Below are the code and all the weights of a small trained network. Each question names an input and a target symbol and asks about switching units off, where a switched-off unit gives its printed mean instead of its output.

import numpy as np


def w(rows, s, z=0):
    codes = np.array(rows[::2]) - 128.0
    scale = np.full(codes.shape[1], s)
    scale[-1] = z or s
    return codes * scale


def f(y):
    return y / 2 * (1 + np.tanh(0.7978845608 * (y + 0.044715 * y**3)))


def softmax(a):
    e = np.exp(a - a.max(-1, keepdims=True))
    return e / e.sum(-1, keepdims=True)


def log_softmax(a):
    a = a - a.max(-1, keepdims=True)
    return a - np.log(np.exp(a).sum(-1, keepdims=True))


def net(x, mask):
    ids = ['ΘΛΞΠΦαη'.index(c) for c in x.split()]
    T = len(ids)
    res = E[ids] + P[:T]
    u = 0
    for l in range(2):
        r = res
        for j in range(2):
            rows = slice(2 * j, 2 * j + 2)
            q, k, v = (r @ M[l][rows].T for M in (Q, K, V))
            z = softmax(np.where(np.tri(T) > 0, q @ k.T / 2**0.5, -1e9)) @ v
            o = O[l][rows]
            res = res + np.where(mask[u + j], z, o[:, -1]) @ o[:, :-1]
        u += 2
        y = f(res @ A[l][:, :-1].T + A[l][:, -1])
        res = res + np.where(mask[u : u + 8], y, B[l][:, -1]) @ B[l][:, :-1]
        u += 8
    return log_softmax(res[-1] @ U[:, :-1].T + U[:, -1])


Q, K, V, O, A, B = {}, {}, {}, {}, {}, {}
E = w([
[127,52,76,124],'Θ',
[184,110,177,127],'Λ',
[100,110,127,204],'Ξ',
[109,120,112,124],'Π',
[86,94,219,61],'Φ',
[128,102,105,185],'α',
[116,6,98,56],'η',
],0.016)
P = w([
[174,237,115,3],'0',
[163,98,113,95],'1',
[164,96,116,96],'2',
[146,97,111,110],'3',
[146,86,111,117],'4',
[136,82,107,129],'5',
[138,76,109,124],'6',
[132,74,109,131],'7',
[128,69,104,132],'8',
[124,66,104,147],'9',
[124,63,98,148],'10',
[124,63,102,155],'11',
[118,56,98,150],'12',
[114,55,94,153],'13',
],0.0044)
Q[0] = w([
[165,249,131,101],'0.h1',
[95,118,212,69],'0.h1',
[69,209,61,64],'0.h2',
[146,100,160,121],'0.h2',
],0.018)
K[0] = w([
[180,80,3,139],'0.h1',
[132,209,88,99],'0.h1',
[141,117,66,122],'0.h2',
[99,162,132,125],'0.h2',
],0.023)
V[0] = w([
[2,139,177,163],'0.h1',
[222,92,43,233],'0.h1',
[204,216,47,114],'0.h2',
[72,152,65,43],'0.h2',
],0.0072)
O[0] = w([
[134,166,255,89,112],'0.h1',
[21,59,80,231,3],'0.h1',
[62,219,138,75,28],'0.h2',
[21,112,77,169,95],'0.h2',
],0.0049,0.0053)
A[0] = w([
[119,112,99,48,4],'0.n1',
[164,246,143,116,136],'0.n2',
[30,224,38,86,186],'0.n3',
[85,230,219,96,121],'0.n4',
[50,128,208,139,122],'0.n5',
[166,124,52,202,197],'0.n6',
[91,117,69,81,18],'0.n7',
[65,189,130,210,69],'0.n8',
],0.011,0.0025)
B[0] = w([
[110,141,142,220,172],'0.n1',
[132,48,145,110,129],'0.n2',
[38,90,40,71,119],'0.n3',
[151,55,79,103,141],'0.n4',
[86,26,138,172,121],'0.n5',
[127,194,71,69,251],'0.n6',
[152,71,137,214,131],'0.n7',
[52,85,252,199,113],'0.n8',
],0.014,0.003)
Q[1] = w([
[247,84,150,68],'1.h1',
[91,228,192,233],'1.h1',
[196,92,136,82],'1.h2',
[125,109,57,156],'1.h2',
],0.015)
K[1] = w([
[120,76,211,8],'1.h1',
[3,231,87,185],'1.h1',
[37,62,49,142],'1.h2',
[245,134,79,164],'1.h2',
],0.014)
V[1] = w([
[2,119,168,81],'1.h1',
[207,122,102,196],'1.h1',
[70,141,35,129],'1.h2',
[138,198,114,253],'1.h2',
],0.0082)
O[1] = w([
[63,152,25,243,96],'1.h1',
[164,151,217,28,131],'1.h1',
[211,140,107,2,178],'1.h2',
[249,137,68,137,2],'1.h2',
],0.0059,0.0085)
A[1] = w([
[115,199,156,99,254],'1.n1',
[191,81,60,121,67],'1.n2',
[201,140,250,160,186],'1.n3',
[175,160,58,163,141],'1.n4',
[110,225,157,102,75],'1.n5',
[164,197,131,233,175],'1.n6',
[172,31,114,154,193],'1.n7',
[150,209,113,182,158],'1.n8',
],0.013,0.0047)
B[1] = w([
[39,138,24,160,202],'1.n1',
[125,134,245,164,210],'1.n2',
[213,83,161,72,254],'1.n3',
[154,186,114,173,159],'1.n4',
[149,85,173,238,147],'1.n5',
[57,8,80,68,137],'1.n6',
[90,195,97,177,215],'1.n7',
[138,143,121,206,132],'1.n8',
],0.014,0.0097)
U = w([
[110,254,233,60,138],'Θ',
[197,54,167,123,190],'Λ',
[164,40,130,183,98],'Ξ',
[86,203,137,9,170],'Π',
[89,112,237,111,79],'Φ',
[183,133,106,178,229],'α',
[211,56,200,252,2],'η',
],0.0074,0.0041)

Each question gives the input, a string of symbols that net reads in full, and the target symbol t.
The units are the heads (2 rows each of Q, K, V and O) and the neurons (one row each of A and B). Each row of codes is followed by its name. A weight is (code - 128) times the scale printed after its matrix; where a second scale follows, it is the last column's (O, A, B and U).
mask holds one flag per unit, layer by layer, with each layer's heads first. A switched-off unit (its flag False) gives its mean, the last column of its rows in O or B, instead of its output. The means were averaged over made-up inputs and are rounded, as every weight is.
A unit's drop is (log p(t) with every unit on - log p(t) with that unit switched off) / (log p(t) with every unit on - log p(t) with every unit switched off).
k most important neurons: the k neurons with the biggest drops, biggest first
k most important neurons of layer l: the k neurons of layer l with the biggest drops, biggest first
which heads matter: for each layer, one digit per head in row order, 1 if its drop is at least 0.15 and else 0, layers parted by /
input Φ Φ Θ Θ Π Π Φ η Φ Λ Φ α, target Φ: 3 most important neurons => 0.n4; 0.n5; 0.n2
input Λ η Ξ, target Ξ: 2 most important neurons => 1.n6; 0.n8
input η Φ Λ Λ, target η: which heads matter => 11 / 11
input Λ Ξ η Λ, target Λ: which heads matter => 00 / 10
input η Φ Φ Λ η Λ Λ Λ Λ Λ Θ η, target η: most important neuron => 0.n1
input Λ Θ Θ η Θ Λ Λ Λ Ξ Θ η, target η: 2 most important neurons => 0.n7; 0.n1
input α Λ Φ Λ Λ Λ η, target α: which heads matter => 11 / 10
input Φ Π Ξ, target Φ: which heads matter => 10 / 01
input η Λ Λ Λ η Λ η α Θ, target Θ: which heads matter => 10 / 01
input Θ Θ Λ Θ Θ Φ Λ α α η Θ Λ Ξ Π, target Θ: 3 most important neurons of layer 0 => 0.n7; 0.n2; 0.n1
input α Λ Λ Λ α Ξ Λ Θ Φ Λ Λ, target α: 2 most important neurons => 0.n5; 0.n3
input Λ α Λ Λ α Λ Λ Ξ Φ, target Λ: which heads matter => 11 / 10
input Λ Λ α Φ Λ Θ Ξ, target Λ: 3 most important neurons => 0.n2; 1.n3; 0.n1
input α Θ Λ Π Π Λ Λ Π Φ, target α: which heads matter => 10 / 10
input Θ Λ α Λ Θ α η Λ Φ Λ Ξ, target Θ: 3 most important neurons => 0.n3; 1.n2; 0.n7
input Θ Π α α Φ Λ α α α, target Θ: 2 most important neurons of layer 0 => 0.n3; 0.n1
input η Λ Φ Θ Λ Λ Θ α Φ Ξ Λ Φ Λ Θ, target η: 3 most important neurons => 0.n1; 0.n7; 1.n2
input Π Θ Θ Θ Θ α η Θ Φ Φ Θ Λ Π, target Π: 2 most important neurons => 0.n5; 0.n3
input η Π α Λ Φ Θ Π Λ α Θ η α Λ Θ, target η: 4 most important neurons => 0.n1; 1.n2; 0.n7; 1.n1
input Ξ Π α Λ Θ Λ Λ Φ Λ η Λ Ξ, target Ξ: most important neuron => 0.n5
input Φ Λ Λ Θ α Λ Π Λ Λ α α Λ Π, target Φ: 3 most important neurons of layer 0 => 0.n4; 0.n2; 0.n6
input α Π η Φ, target α: 3 most important neurons of layer 1 => 1.n7; 1.n2; 1.n3
input η Φ η α Φ Θ Θ Π Φ, target η: which heads matter => 11 / 01
input Ξ Θ α Θ Φ Π Π Λ α Θ Ξ Θ Λ α, target Ξ: 2 most important neurons of layer 0 => 0.n5; 0.n4
input α α Λ Φ η Λ Λ Π Π Λ, target α: 2 most important neurons of layer 1 => 1.n3; 1.n2
input Φ Φ Φ Λ Π Θ Θ η, target Φ: most important neuron of layer 0 => 0.n4
input η Θ Λ η α Λ Λ η Φ, target η: which heads matter => 10 / 01
input Θ Φ α Π Φ Λ Θ Λ Π Λ Φ Θ Π, target Θ: 3 most important neurons of layer 0 => 0.n3; 0.n7; 0.n2
input Π Θ α Φ Φ Φ Θ, target Π: which heads matter => 11 / 01
input Θ Λ Ξ Φ Λ Φ α Φ Ξ α Ξ, target Θ: 2 most important neurons of layer 0 => 0.n3; 0.n1
